Below is a small trained network, with its code and all its weights. Each question gives an input and a class and asks what happens when units are switched off, that is, made to give their printed mean instead of their output.

import numpy as np


def w(rows, s, z=0):
    codes = np.array(rows[::2]) - 128.0
    scale = np.full(codes.shape[1], s)
    scale[-1] = z or s
    return codes * scale


def norm(h):
    return h / np.sqrt((h * h).mean(-1, keepdims=True) + 1e-5)


def f(y):
    return y / 2 * (1 + np.tanh(0.7978845608 * (y + 0.044715 * y**3)))


def log_softmax(a):
    a = a - a.max(-1, keepdims=True)
    return a - np.log(np.exp(a).sum(-1, keepdims=True))


def net(x, mask):
    res = np.array(x, float).reshape(1, 5) / 4 @ E
    u = 0
    for l in range(3):
        y = f(norm(res) @ A[l][:, :-1].T + A[l][:, -1])
        res = res + np.where(mask[u : u + 5], y, B[l][:, -1]) @ B[l][:, :-1]
        u += 5
    return log_softmax(norm(res)[-1] @ U[:, :-1].T + U[:, -1])


A, B = {}, {}
E = w([
[67,253,134,90,105,99,95],'x0',
[97,55,184,127,110,193,123],'x1',
[154,79,203,158,203,85,75],'x2',
[199,124,146,91,14,23,130],'x3',
[121,208,189,194,107,127,252],'x4',
],0.0058)
A[0] = w([
[93,155,155,72,90,158,105,81],'L0N0',
[136,113,143,141,191,137,163,129],'L0N1',
[140,184,72,48,62,98,115,1],'L0N2',
[71,168,156,127,175,185,186,28],'L0N3',
[245,111,254,165,144,178,136,227],'L0N4',
],0.0072,0.0032)
B[0] = w([
[87,139,146,109,141,136,55,145],'L0N0',
[143,22,89,164,127,57,94,161],'L0N1',
[141,65,24,208,210,112,118,186],'L0N2',
[113,185,75,74,29,118,146,191],'L0N3',
[1,133,143,126,129,125,120,252],'L0N4',
],0.0096,0.004)
A[1] = w([
[166,30,92,68,33,243,61,159],'L1N0',
[203,138,54,65,157,154,178,155],'L1N1',
[104,228,43,12,201,153,2,98],'L1N2',
[51,29,109,163,204,186,135,82],'L1N3',
[99,164,147,192,129,10,95,252],'L1N4',
],0.0064,0.0018)
B[1] = w([
[45,136,66,254,161,39,112,226],'L1N0',
[72,215,151,185,24,90,214,163],'L1N1',
[90,32,189,62,143,131,149,245],'L1N2',
[113,60,73,143,135,42,71,240],'L1N3',
[155,148,83,90,168,210,84,254],'L1N4',
],0.0086,0.0044)
A[2] = w([
[75,120,210,18,51,158,48,230],'L2N0',
[211,236,178,20,189,91,120,136],'L2N1',
[165,247,22,214,128,154,111,95],'L2N2',
[147,66,95,69,3,81,109,2],'L2N3',
[94,74,22,55,113,205,111,111],'L2N4',
],0.0062,0.0022)
B[2] = w([
[176,139,151,118,105,183,218,245],'L2N0',
[226,134,80,177,156,97,96,197],'L2N1',
[136,217,94,244,45,57,106,254],'L2N2',
[59,107,155,111,116,72,177,132],'L2N3',
[168,100,162,255,96,160,146,214],'L2N4',
],0.0078,0.0036)
U = w([
[44,2,119,150,180,96,74,254],'0',
[137,196,69,198,94,60,111,125],'1',
[218,110,169,80,208,138,78,11],'2',
[65,168,192,77,69,170,198,89],'3',
],0.012,0.0022)

Each question gives the input, the list of numbers given to net, and the class t.
The units are the neurons (one row each of A and B). Each row of codes is followed by its name. A weight is (code - 128) times the scale printed after its matrix; where a second scale follows, it is the last column's (A, B and U).
mask holds one flag per neuron, layer by layer. A switched-off neuron (its flag False) gives its mean, the last column of its row in B, instead of its output. The means were averaged over made-up inputs and are rounded, as every weight is.
A unit's drop is (log p(t) with every unit on - log p(t) with that unit switched off) / (log p(t) with every unit on - log p(t) with every unit switched off).
unit that matters most: the unit with the biggest drop
top k neurons: the k neurons with the biggest drops, biggest first
k most important neurons of layer l: the k neurons of layer l with the biggest drops, biggest first
input [1,2,2,-5,4], class 3: unit that matters most => L0N3
input [2,3,-5,5,-3], class 0: 3 most important neurons of layer 0 => L0N0; L0N3; L0N1
input [8,-7,1,-2,0], class 2: top 2 neurons => L1N2; L1N0
input [-1,5,5,5,7], class 3: 2 most important neurons of layer 0 => L0N2; L0N4
input [1,-5,-4,-7,-4], class 3: top 2 neurons => L1N2; L0N2
input [4,-5,-7,-1,-1], class 0: top 4 neurons => L0N2; L1N2; L0N0; L0N3
input [7,7,-4,2,0], class 0: top 3 neurons => L0N2; L1N1; L1N0
input [-4,4,-3,8,-5], class 1: top 2 neurons => L1N0; L1N2
input [4,2,7,1,-2], class 2: top 3 neurons => L1N0; L0N2; L2N0
input [4,-5,4,4,-4], class 2: top 3 neurons => L1N2; L1N0; L1N3
input [7,-6,-3,-4,2], class 3: top 2 neurons => L1N2; L1N0
input [-5,-6,3,3,6], class 0: 2 most important neurons of layer 0 => L0N3; L0N4
input [3,-5,-5,1,-4], class 0: 2 most important neurons of layer 1 => L1N2; L1N0
input [6,-8,-7,-5,-8], class 0: unit that matters most => L1N2
input [-4,0,-2,-8,1], class 1: top 2 neurons => L0N3; L1N2
input [8,-6,3,-1,-7], class 2: 2 most important neurons of layer 0 => L0N4; L0N1
input [5,1,-6,6,-6], class 0: top 3 neurons => L1N2; L0N2; L0N0
input [-6,1,-6,2,-4], class 1: 2 most important neurons of layer 1 => L1N2; L1N1
input [3,1,7,8,1], class 2: 2 most important neurons of layer 2 => L2N1; L2N2
input [-8,2,-5,6,7], class 3: top neuron => L0N2
input [7,-7,-3,-2,-1], class 0: 2 most important neurons of layer 0 => L0N2; L0N3
input [4,6,3,-8,5], class 3: 2 most important neurons of layer 0 => L0N3; L0N2
input [5,-1,5,4,-6], class 2: 3 most important neurons of layer 1 => L1N3; L1N0; L1N4
input [-3,8,-7,-5,5], class 1: 2 most important neurons of layer 0 => L0N3; L0N1
input [7,2,-5,3,-1], class 0: 3 most important neurons of layer 0 => L0N2; L0N0; L0N3
